In the rows, zero is written as 128.
Each row of numbers stands for one element and depends on some of the facts below. Use the named rows to name the rest.

There are 2 kinds of fact about the elements: Ω, τ.
bapon | Ω b
batok | Ω a | τ skizu, gimi
bredrel | Ω a | τ loful
brilos | Ω b | τ skisak, gimi, troskun
dabobre | Ω a | τ skisak
dafi | Ω a
dedim | Ω a | τ traki
dogom | Ω a | τ dedim
dranafi | Ω b | τ drorur, traki
drelum | Ω a | τ grobel, traki
dretim | Ω a | τ traki
drorur | Ω b | τ dedim, traki
drupladi | Ω b | τ lavik
dusodal | Ω a | τ filir, traki, peto, lavik
faflemem | Ω b | τ bredrel, stevok
fazok | Ω a
filir | Ω a | τ loful, troskun
flefebun | Ω b | τ traki
flina | Ω b | τ gubra, dogom
flodun | Ω a | τ brilos, traki
fosok | Ω a | τ flodun, peto
fudros | Ω a | τ gimi, batok, troskun
gefla | Ω a | τ plofipler, traki
gimi | Ω a | τ skisak, skizu
greklobro | Ω b
grigeskik | Ω a | τ greklobro
grini | Ω b | τ skogrim, bredrel
grobel | Ω a | τ flefebun, traki
gubra | Ω a | τ traki, gimi
kelil | Ω a | τ brilos, gubra
kini | Ω a | τ pabak, batok
klilek | Ω a
klugel | Ω a | τ dedim, traki, bredrel
lavik | Ω b | τ skizu, traki
lemo | Ω b | τ skogrim
litum | Ω a | τ pabak, traki
loful | Ω a
losuk | Ω a | τ klilek, pabak, lemo, batok
movak | Ω b | τ grigeskik
nibra | Ω a | τ pabak
nosti | Ω a | τ stevok
pabak | Ω a | τ traki
palan | Ω a | τ dedim, staleva
peto | Ω a
plako | Ω b | τ traki
plefel | Ω b | τ dedim, traki
plofipler | Ω b | τ grobel, ploplir, bredrel
ploplir | Ω a
plopu | Ω a | τ stubul
plostek | Ω a
rafle | Ω b
sedama | Ω a | τ skisak
seduk | Ω a | τ skizu, bapon, dedim
seklemu | Ω b | τ loful
skinun | Ω a | τ drorur, dranafi, plostek
skisak | Ω b | τ skizu
skivi | Ω a | τ skinun
skizu | Ω b
skogrim | Ω a | τ dedim
staleva | Ω a | τ dedim, traki, troskun
statril | Ω b | τ traki, drupladi, vakin
stevok | Ω a | τ pabak, rafle
stipli | Ω a | τ skizu
stubul | Ω a | τ dedim
sule | Ω a | τ loful
temir | Ω b | τ drorur, flefebun, lemo
traki | Ω b
tratrasuk | Ω a | τ traki
trevo | Ω a | τ dedim, traki, skogrim
triflol | Ω a | τ sule
troskun | Ω b
trukli | Ω a | τ dogom
vakin | Ω a | τ traki
vekar | Ω a | τ traki, temir
vonupla | Ω b

Some elements and their rows:
[102 102  82  83  63 172 127 116 130 165 130 130 202  91 157 152]: plefel
[146 113 157 146 152 107 136 125 141  98 143 174 105 117 103 107]: skinun
[ 83 117  77 112  94 153 142 121 125 179 132 120 192 115 116 154]: lavik
[152 149 185 124 113 126 112 151 124 106 134 161 168 163 182 117]: trukli
[ 71 120  69  84  91 122 122 118 155 164 115 100 175  69 162 160]: plofipler
[ 97 154 108  76  91 178 118 140 137 175 136 148 229 101 191 159]: flina
[139 161 122 167 130 109 141 115 117  86 128 141 107 210 165 122]: dusodal
[134 133 158 165 114  82 126 123 139 104 115 120  85 129 138 126]: grobel
[139 135 140 169 120  88 124 121 131  94 117 123  97 139 166 122]: gefla
[161 147 142 191 121 123 122 113 113 106 132 142  76 142 159 126]: litum
[144 137 158 131 165 112 113 124 112 105 137 110  83 133 106 127]: stevok
[158  90 183 109 113 122 126 138  98 127 116 136 121 123  78 105]: dedim
[ 92 107  91  85  85 158 137 112 147 171 138 146 170  58 104 150]: dranafi
[134 129 161 106 202  91 132 136 123 124 107 115  60 169 108 124]: loful
[159 134 171 158 155 116 120 125 104 125 126 124  34 123  83 122]: pabak
[174  97 147 141 157  98 129 138 166 113 145  93 121 174 131 103]: grigeskik
[146 128 132 144 127 106 119 121 120  88 119 141 121 153 193 122]: klugel
[145 138 146 134 172 123 110 122 118  94 136 124  92 137 121 126]: nosti
[140 134 131 126 191  90 127 134 132  99 119 137  93 179 190 120]: triflol

Name these rows:
[152 113 142 164 137 132 120 142 116 114 127 134  48 120  88 115] -> klilek
[123 125 160 140 148  76 122 135 134 104 110 102  81 120 120 119] -> ploplir
[156 111 131 179 141 126 123 134 105  95 133 146 176 136 168 103] -> seduk
[133 188 174 166 149 139 125 130 127 101 129 134 126 155 160 114] -> kelil
[ 83 107  88  89  57 149 135 124 143 175 127 114 147  60 107 157] -> flefebun
[ 77 127  89 102 144 179 136 137 137 189 128  87 187  83  52 143] -> skisak
[150 143 147 186 174 132 123 138 110 117 126 122  72 127  97 110] -> batok
[135 165 151 157 121 120 140 120 122  98 130 125  91 183  96 115] -> flodun
[ 96 114  98  36 134 160 114 122 129 175 139  93 153  82  67 160] -> rafle
[ 99 128  86 102  72 153 133 109 137 175 131 123 178  90 154 158] -> plako
[139 109 181 133 157 108 139 129 137 112 144 159  96 113  57 106] -> plostek
[138 174 137 151 114 117 142 120 126  76 136 135 106 215 127 118] -> fosok
[155 116 136 151  97 115 122 129 113  88 125 154 127 156 184 118] -> trevo
[139 164 167 168 185 134 126 143 120 121 123 115 101 133 101 110] -> gimi
[148  93 143 124 113 112 119 142 108 107 116 138  83 134 118 115] -> skogrim
[ 95  74  86  76 111 166 131 140 120 182 133 119 229  76  94 137] -> bapon
[133 151 164 127 122 112 144 131 119 101 130 121  60 201  65 118] -> peto
[ 85  95  42  57  92 162 116 126 136 148 121 121 190  93 155 158] -> grini
[145 151 136 143 180 107 140 122 119 104 115 129  81 192 154 120] -> filir
[ 79 101 102  99 136 160 135 139 116 207 129  95 177  62  30 144] -> skizu
[103 120 100  69 132 173 141 121 133 201 111  95 143  91  68 148] -> troskun
[ 93 133  68 131  73 145 138 114 138 168 140 136 201 110 179 157] -> statril

The same elements again, as new rows of numbers:
Some rows with their names:
[138 136 129 123 126 113 104 117 122 142 114 147 102 164 132 161 133  89
 115 127 119 121  95  99 157 141 121 143 151 109 127 138 129 146 118 135
 130 130]: dedim
[152 124 125 124 124 112  94 117 126 167 147 162 103 152 136 155 126  90
 131 121 119 113 122 101 195 131 142 148 104 111 129 150 158 125 121 134
 126 160]: skivi
[139 132 128 121 126 109 103 126 128 144 112 126 103 157 140 181 131  88
 127 124 118 146  96  99 156 146 119 145 149 110 147 150 130 113 119 133
 127 125]: stipli
[133 119 127 135 123 113 105 108 145 143 115 109 101 187 124 188 145  88
 160 125 130 127  96 120 164 157 123 141 132 126 139 150 131 134 156 127
 148 132]: nosti
[143 122 129 127 126 112  90 136 120 141 114 127  99 147 166 152 137  90
 127 124 118 116  98 103 149 171 118 144 141 110 121 135 130 127 119 132
 131 114]: fosok
[124 125 142 120 122 111 101 110 129 148 119 132  99 141 129 174 127  89
 159 125 123 130 103 101 146 146 122 143 148 112 135 142 135 128 122 134
 142 127]: nibra
[137 132 130 122 123 113  99 117 119 142 114 142 101 164 135 158 131  91
 119 127 118 121  99 100 154 144 118 145 146 109 130 135 132 142 120 135
 128 126]: staleva
[135 129 129 123 124 114 102 114 119 144 114 140 102 166 131 164 130  89
 121 126 121 118  97  97 156 147 119 143 141 110 133 136 131 142 119 134
 129 127]: grigeskik
[142 124 128 124 122 115 104 114 121 157 137 157 101 163 131 149 121  87
 117 123 118 114 111 102 187 137 131 154 109 108 128 136 143 135 121 134
 125 145]: skinun
[117 132 129 122 123 114 111 141 119 145 110 124 101 168 133 180 122  93
 125 123 120 116  95  98 144 152 122 142 107 109 114 129 133 199 151 137
 160 135]: sule
[145 147 129 122 126 115  94 127 136 148 112 135 100 165 138 161 128  87
 142 124 118 124 115 100 133 129 119 142 145 109 146 135 133 143 117 134
 133 132]: gefla
[144 138 129 123 124 112  95 124 128 143 114 142 102 158 139 167 137  87
 132 123 120 128 101 100 151 139 118 142 151 112 132 145 129 139 119 136
 131 134]: palan
[142 123 129 121 125 114 104 116 118 143 112 133 102 160 136 165 127  90
 115 126 120 127  96  98 155 153 118 142 142 108 139 141 131 128 117 134
 128 116]: gimi
[119 119 129 137 134 173 154 127 118 141 114  90 186  99 122 136 121 180
 108 151 152 133 137 144  95 119 152 149 139 135 111 110 145 108 145 137
 127 114]: traki
[119 120 130 134 137 155 136 137 125 141 113  90 199  97 123 138 122 166
 108 131 167 150 148 156  91 117 154 139 142 159 111 112 146 104 146 158
 125 124]: plefel
[117 122 127 128 133 166 150 127 121 140 114  94 188  98 123 136 120 172
 106 145 160 137 149 148  94 116 157 143 137 144 111 110 152 109 144 148
 126 120]: temir
[120 120 127 135 138 146 125 142 127 140 113  90 195  98 126 138 124 168
 108 131 157 143 149 159  94 117 150 143 140 158 110 112 147 105 150 149
 125 114]: statril
[120 119 128 134 133 157 139 135 122 138 113  91 195  99 125 138 123 180
 107 140 153 141 136 147  93 119 148 143 138 147 109 111 144 106 145 142
 125 112]: lavik
[119 119 130 139 133 178 164 122 114 140 112  91 187 100 123 137 121 185
 106 156 156 135 126 141  94 120 157 150 136 128 110 111 144 107 146 137
 127 115]: greklobro

Rows to name:
[122 125 130 122 123 137 102 111 116 144 110 150  98 178 122 162 126  95
 125 126 120 117  96  99 141 164 117 143 121 108 122 133 133 173 122 136
 134 140] -> loful
[127 124 135 120 123 113 109 111 120 143 112 138 100 163 128 163 124  89
 134 126 121 123  96 100 153 152 121 142 147 110 135 133 132 139 121 132
 136 125] -> pabak
[118 120 130 124 131 160 158 119 119 140 113  91 187  98 121 139 122 170
 109 153 169 145 143 144  93 118 157 143 141 146 110 113 155 108 142 150
 127 119] -> lemo
[131 137 128 122 124 127  98 112 120 144 112 142  99 175 122 165 130  91
 134 125 122 119  97 100 139 144 119 140 140 108 135 135 132 153 119 133
 133 135] -> bredrel
[132 128 145 122 124 112 107 112 120 148 113 141 101 139 132 170 124  87
 145 126 121 132  99  98 145 147 119 141 149 109 138 141 133 131 119 134
 133 127] -> losuk
[117 121 129 136 134 168 150 126 118 138 111  92 193  98 122 139 121 179
 109 140 166 142 136 148  93 118 155 142 136 142 109 114 149 107 147 146
 125 118] -> vonupla
[137 142 130 123 124 120  96 120 121 144 113 141 100 171 135 152 127  88
 125 125 119 118 107 101 141 135 121 142 143 108 139 126 130 147 119 132
 131 126] -> grobel

The same elements again, as new rows of numbers:
Some elements and their rows:
[133 114 100  59 167 109 105 171 111 120 120 134  95 171 162  98 129 100
 141 158 177 142 126 135 119 165 136 140 138 181 113 138 178 108 123 156
 109 193 176]: traki
[120 108  86 159 104 148  97 166 114 140  99 125 148 143 133 115 169  86
 111 188 168 100 110 148 109 105 100  97 132 208 116 145 157 132  82 139
  97 176 116]: fazok
[138 110 103  89 153 100  86 161 112 122 128 122  96 186 153  99 130 114
 153 156 171 132 129 131 112 158 141 124 150 191 121 149 183 103 124 154
 107 192 181]: greklobro
[121 111 113 101 163 106  94 154 109 136 141 139  94 158 171  83  88 127
 133 162 185 132 137 131 122 160 133 137 151 168  94 143 174 102 115 134
 125 196 178]: plofipler
[118 100  87 172 114 149  96 174 129 130 105 128 145 144 131 118 150  81
 106 189 165  93 118 148 113 105 103 107 136 208 110 148 155 129  77 140
 108 166 112]: plopu
[119  89  90 170 111 153 104 164 117 124 109 127 145 136 141 118 147  83
 104 184 167  87 124 146 120 104 106 107 136 202 101 149 154 131  79 135
 112 169 112]: nosti
[117 112  81 160 128 156 107 183 129 139 101 132 147 150 132 129 158  64
  93 185 169 104 123 148 124  97  97 120 126 198 101 139 152 126  83 143
  94 166 113]: flodun
[107 101  89 157 127 152 106 187 132 137 100 147 142 128 141 108 147  78
 104 196 180  98 118 152 115 107 100 111 126 203 104 140 148 130  75 143
 106 169 112]: klugel
[107 106  78 151 130 149  96 187 137 120  97 139 141 149 137 111 154  67
 112 197 172  99 116 157 109 104  99 111 120 203 110 145 144 137  73 156
  99 164 113]: staleva
[125 112  85 169 113 149  99 170 133 128 111 123 153 141 139 126 143  81
 107 189 159  94 119 147 113 105 108 102 135 207 107 149 166 137  77 130
 111 166 110]: skivi
[122 106 119 111 161  95  90 179 112 117 130 128  93 170 173  87  98 118
 147 165 181 137 139 132 107 154 143 136 146 170 104 153 178  98 110 135
 126 193 178]: grini
[130 122  95  84 155 101  81 155 108 112 127 122  99 191 162  89 128 111
 155 157 171 137 122 137 110 153 134 126 140 178 111 151 179 111 117 158
 107 191 185]: troskun
[127 115  95  67 186 105  99 179 141 102 128 139  97 166 173 104  91  92
 144 172 168 130 130 139 107 166 143 136 137 187 110 147 188 117 111 153
 125 179 171]: drorur
[138 126  97  68 176 103 106 173 135 102 132 133 106 165 169 112  91  92
 137 165 158 135 130 135 118 168 145 143 138 178 103 145 196 117 114 137
 121 178 170]: dranafi
[120 122  66 166 107 145 107 152 129 130  98 135 141 163 144 105 166  73
 109 184 143  90 129 154  96 103  98 120 145 186  91 143 148 111  63 127
 114 164 100]: gimi
[130  97  95 189 110 146  92 186 132 139 103 120 147 158 119 137 163  79
 106 180 164  93 125 143 120 103 111 105 141 216 121 150 157 120  87 144
  93 167 114]: grigeskik
[133 110  94  73 145 101 100 144 112 118 126 131  93 181 161  79 133 120
 153 162 157 132 130 139  98 166 139 133 156 180 113 140 181  99 110 145
 133 185 167]: skizu
[112  98  93 162 130 148 100 200 137 132  94 138 138 141 139 116 150  73
 106 197 175 102 120 151 102 104 102 111 124 204 111 142 149 130  75 141
 109 168 109]: trevo
[137 108 108 107 158 101  86 172 125 113 135 124  98 191 158 107 111 107
 146 156 163 128 141 130 120 160 147 136 151 183 113 152 184 100 116 153
 113 179 178]: movak

Which element is each row?
[122 105 100  72 178 106  98 180 133 104 125 143  93 172 168  94 105  97
 141 170 173 133 135 139 113 165 138 141 136 183 110 144 174 108 112 161
 121 180 176] -> plefel
[113 114  76 155 127 158 105 177 130 136 106 130 148 155 135 135 155  72
  96 185 168 111 119 155 122  95  92 120 124 190  92 135 142 129  77 140
 110 158 108] -> gubra
[125 100 111  99 157 106  96 154 109 113 140 132  94 164 174  88  95 119
 142 159 177 124 139 131 124 160 140 136 149 172  96 154 177 103 111 145
 127 188 181] -> faflemem
[105  87  77 168 128 151  80 172 147 125 112 138 137 148 134 114 133  85
 113 201 170  88 115 155 100 109  98  99 131 217 114 143 146 136  74 156
 123 157 111] -> dogom
[127 129 102  96 147  99  94 171 121 117 138 134 112 173 167  72 112 111
 157 161 174 136 136 138 133 169 151 135 145 169 109 158 179 110 105 162
 117 172 184] -> seklemu
[117 107  76 159 101 147 114 164 128 130 102 134 142 144 135 106 165  89
 110 188 155  93 123 153  98 114 104 112 145 198 107 137 155 118  67 134
 130 160  98] -> stipli
[131 135  86 102 167 101  82 152 120 107 128 127  97 214 172  97 116  90
 151 154 156 130 139 135 111 146 129 144 144 160  89 158 165  99 111 154
  99 180 181] -> brilos

Now the same elements, written a new way:
Known rows:
[162  53 155 118 113 131 147  80 116 102 150 169 194 137]: plefel
[165  87 102 114 134 113 161 108 128 178 134 159 157 118]: gimi
[174  98 108 112 119 106 161 103 135 170 144 162 154 112]: trevo
[163  87 130 101 152 106 162  83 141 160 139 175 166 106]: kelil
[141  51 144 109 119 138 134  90 109 119 133 170 195 139]: brilos
[203 112 115 108 109  97 153 123 142 144 126 151 152 107]: skivi
[155  42 150 119 124 139 148  91 111 105 139 165 194 137]: lavik
[156  45 148 123 129 144 147  98 110 101 129 158 192 137]: traki
[155  70 124 117  79 131 134  97 105 129 146 166 179 145]: statril
[159 104 114 120 131  99 159  97 111 177 118 158 165 104]: gubra
[159  64 129 142  86 153 149  98 118 118 174 147 168 152]: faflemem
[151  95 113 115 129  90 158  77 110 187 131 170 166 111]: dabobre
[163 113 117 120 128 105 160  85 118 175 130 161 163 103]: losuk
[156 101 112 121 135  98 158  97 113 177 118 157 167 104]: flodun
[170  97 133 103 149 112 157  90 143 148 141 167 164 100]: gefla
[165  53 157 117 112 133 148  80 115 103 150 171 191 135]: plako
[166  64 105 115 133 102 180  94 138 178 161 155 146 137]: sedama
[139  46 141 112 131 145 134 103 105 121 114 162 200 143]: bapon
[171  97 104 116 129 112 158 115 131 171 136 155 155 109]: grobel

Name these rows:
[152  62 149 105 106 128 134  82 114 117 143 178 193 138] -> flina
[143  54 140 117 127 150 131 105 106 111 121 158 197 134] -> greklobro
[173  90 135  97 143 100 160  87 142 155 139 177 165 104] -> trukli

